Below are the code and all the weights of a small trained network. Each question names an input and a target symbol and asks about switching units off, where a switched-off unit gives its printed mean instead of its output.

import numpy as np


def w(rows, s, z=0):
    codes = np.array(rows[::2]) - 128.0
    scale = np.full(codes.shape[1], s)
    scale[-1] = z or s
    return codes * scale


def f(y):
    return np.maximum(y, 0)


def softmax(a):
    e = np.exp(a - a.max(-1, keepdims=True))
    return e / e.sum(-1, keepdims=True)


def log_softmax(a):
    a = a - a.max(-1, keepdims=True)
    return a - np.log(np.exp(a).sum(-1, keepdims=True))


def net(x, mask):
    ids = ['ΘΦδεημτ'.index(c) for c in x.split()]
    T = len(ids)
    res = E[ids] + P[:T]
    r = res
    for j in range(2):
        rows = slice(2 * j, 2 * j + 2)
        q, k, v = (r @ M[0][rows].T for M in (Q, K, V))
        z = softmax(np.where(np.tri(T) > 0, q @ k.T / 2**0.5, -1e9)) @ v
        o = O[0][rows]
        res = res + np.where(mask[j], z, o[:, -1]) @ o[:, :-1]
    y = f(res @ A[0][:, :-1].T + A[0][:, -1])
    res = res + np.where(mask[2:18], y, B[0][:, -1]) @ B[0][:, :-1]
    return log_softmax(res[-1] @ U[:, :-1].T + U[:, -1])


Q, K, V, O, A, B = {}, {}, {}, {}, {}, {}
E = w([
[156,162,121,114,185],'Θ',
[79,151,151,171,128],'Φ',
[155,171,130,145,72],'δ',
[113,57,147,124,146],'ε',
[88,141,155,9,95],'η',
[199,110,119,109,105],'μ',
[161,123,126,181,118],'τ',
],0.012)
P = w([
[159,152,216,125,151],'0',
[109,144,90,115,147],'1',
[149,116,181,133,130],'2',
[159,141,235,118,153],'3',
[80,129,58,124,123],'4',
[134,108,127,150,90],'5',
[165,141,253,126,150],'6',
[73,125,29,124,124],'7',
[132,126,103,156,127],'8',
[177,144,253,129,142],'9',
[72,119,16,123,116],'10',
],0.0064)
Q[0] = w([
[101,95,32,111,134],'H1',
[155,111,186,95,178],'H1',
[97,115,2,150,120],'H2',
[52,144,157,1,73],'H2',
],0.022)
K[0] = w([
[101,139,28,143,107],'H1',
[159,159,190,160,114],'H1',
[84,114,5,127,112],'H2',
[147,200,86,81,245],'H2',
],0.03)
V[0] = w([
[220,150,59,77,201],'H1',
[67,237,108,132,250],'H1',
[98,69,154,85,166],'H2',
[101,170,140,15,78],'H2',
],0.019)
O[0] = w([
[214,90,181,103,142,251],'H1',
[119,147,248,145,155,225],'H1',
[99,89,118,82,154,122],'H2',
[109,155,140,64,102,75],'H2',
],0.016,0.0027)
A[0] = w([
[133,46,162,198,49,41],'N1',
[83,45,102,135,181,29],'N2',
[129,131,126,126,125,95],'N3',
[116,149,90,155,253,43],'N4',
[161,103,109,212,154,106],'N5',
[139,142,97,120,159,13],'N6',
[154,156,150,114,180,3],'N7',
[127,224,43,102,254,72],'N8',
[87,30,125,131,159,150],'N9',
[135,119,129,120,133,33],'N10',
[182,206,84,126,199,55],'N11',
[116,122,118,138,147,2],'N12',
[123,105,133,134,102,45],'N13',
[139,157,101,123,166,31],'N14',
[118,121,123,139,128,57],'N15',
[117,149,125,88,132,20],'N16',
],0.011,0.0068)
B[0] = w([
[118,221,44,87,177,186],'N1',
[140,100,208,129,3,186],'N2',
[133,138,151,123,161,128],'N3',
[70,88,96,151,158,170],'N4',
[102,16,205,127,23,254],'N5',
[117,130,135,141,120,128],'N6',
[100,132,37,137,109,226],'N7',
[160,171,180,116,198,156],'N8',
[138,183,31,143,252,249],'N9',
[122,144,127,105,136,128],'N10',
[163,127,153,129,46,168],'N11',
[149,116,165,141,89,128],'N12',
[132,120,170,135,96,128],'N13',
[106,149,128,102,97,128],'N14',
[136,149,133,142,161,128],'N15',
[167,89,119,222,115,143],'N16',
],0.016,0.0041)
U = w([
[166,119,232,150,191,199],'Θ',
[25,171,170,197,132,87],'Φ',
[149,248,107,193,70,179],'δ',
[88,119,76,154,170,202],'ε',
[29,119,165,2,108,113],'η',
[204,106,101,102,112,2],'μ',
[93,65,146,172,106,40],'τ',
],0.0055,0.0025)

Each question gives the input, a string of symbols that net reads in full, and the target symbol t.
The units are the heads (2 rows each of Q, K, V and O) and the neurons (one row each of A and B). Each row of codes is followed by its name. A weight is (code - 128) times the scale printed after its matrix; where a second scale follows, it is the last column's (O, A, B and U).
mask holds one flag per unit, heads first, then neurons. A switched-off unit (its flag False) gives its mean, the last column of its rows in O or B, instead of its output. The means were averaged over made-up inputs and are rounded, as every weight is.
A unit's drop is (log p(t) with every unit on - log p(t) with that unit switched off) / (log p(t) with every unit on - log p(t) with every unit switched off).
The circuit of an input: a set's keep is (log p(t) with only the set's units on - log p(t) with every unit switched off) / (log p(t) with every unit on - log p(t) with every unit switched off). Starting from the 12 units with the biggest drops (on a tie, the unit counted first), units are removed one at a time, each time the one whose removal leaves the highest keep (on an exact tie, the one counted first), for as long as the keep stays at least 0.8.
units of the circuit, in order: the units of the circuit, biggest drop first
top k neurons: the k neurons with the biggest drops, biggest first
which heads matter: for each layer, one digit per head in row order, 1 if its drop is at least 0.15 and else 0, layers parted by /
drop when u is switched off: that unit's drop, to one decimal
input ε δ δ δ Θ Θ δ, target δ: units of the circuit, in order -> (H1, H2)
input η Θ Θ Θ Θ Θ ε ε, target Θ: which heads matter -> 10
input Φ τ ε, target Φ: units of the circuit, in order -> (H1)
input ε τ Φ, target ε: units of the circuit, in order -> (H2, H1)
input δ Θ Θ δ τ τ Θ, target δ: which heads matter -> 01
input τ Θ Θ Θ η Φ ε Θ ε Θ, target ε: units of the circuit, in order -> (H2, N9, N4)
input Φ δ Θ, target Φ: which heads matter -> 10
input ε ε Θ, target ε: units of the circuit, in order -> (H2, N9)
input ε ε Θ δ Φ τ τ Φ Φ Θ Θ, target Φ: units of the circuit, in order -> (H1, N4)
input Θ Θ δ ε ε τ μ ε Θ, target τ: top 2 neurons -> (N5, N4)
input η Θ ε Φ τ τ η μ Θ Θ, target η: top 2 neurons -> (N9, N7)
input τ η Θ Θ Θ, target η: top 2 neurons -> (N7, N9)
input δ Φ Θ, target δ: top 2 neurons -> (N5, N11)
input μ ε Θ, target μ: top neuron -> (N11)
input δ ε Θ Θ Θ Θ ε Θ, target Θ: which heads matter -> 10
input ε η η ε, target ε: top 2 neurons -> (N9, N5)
input Θ ε Θ μ ε μ μ Θ δ ε, target μ: which heads matter -> 10
input μ μ Θ Θ δ ε τ, target τ: top 2 neurons -> (N5, N9)
input Φ Θ τ τ δ, target Θ: drop when N14 is switched off -> 0.0
input Θ η δ Θ Θ Θ Θ η η, target Θ: drop when N5 is switched off -> 0.1
input μ Φ μ τ Φ, target Φ: drop when H1 is switched off -> 1.0
input η Θ ε, target η: top neuron -> (N7)
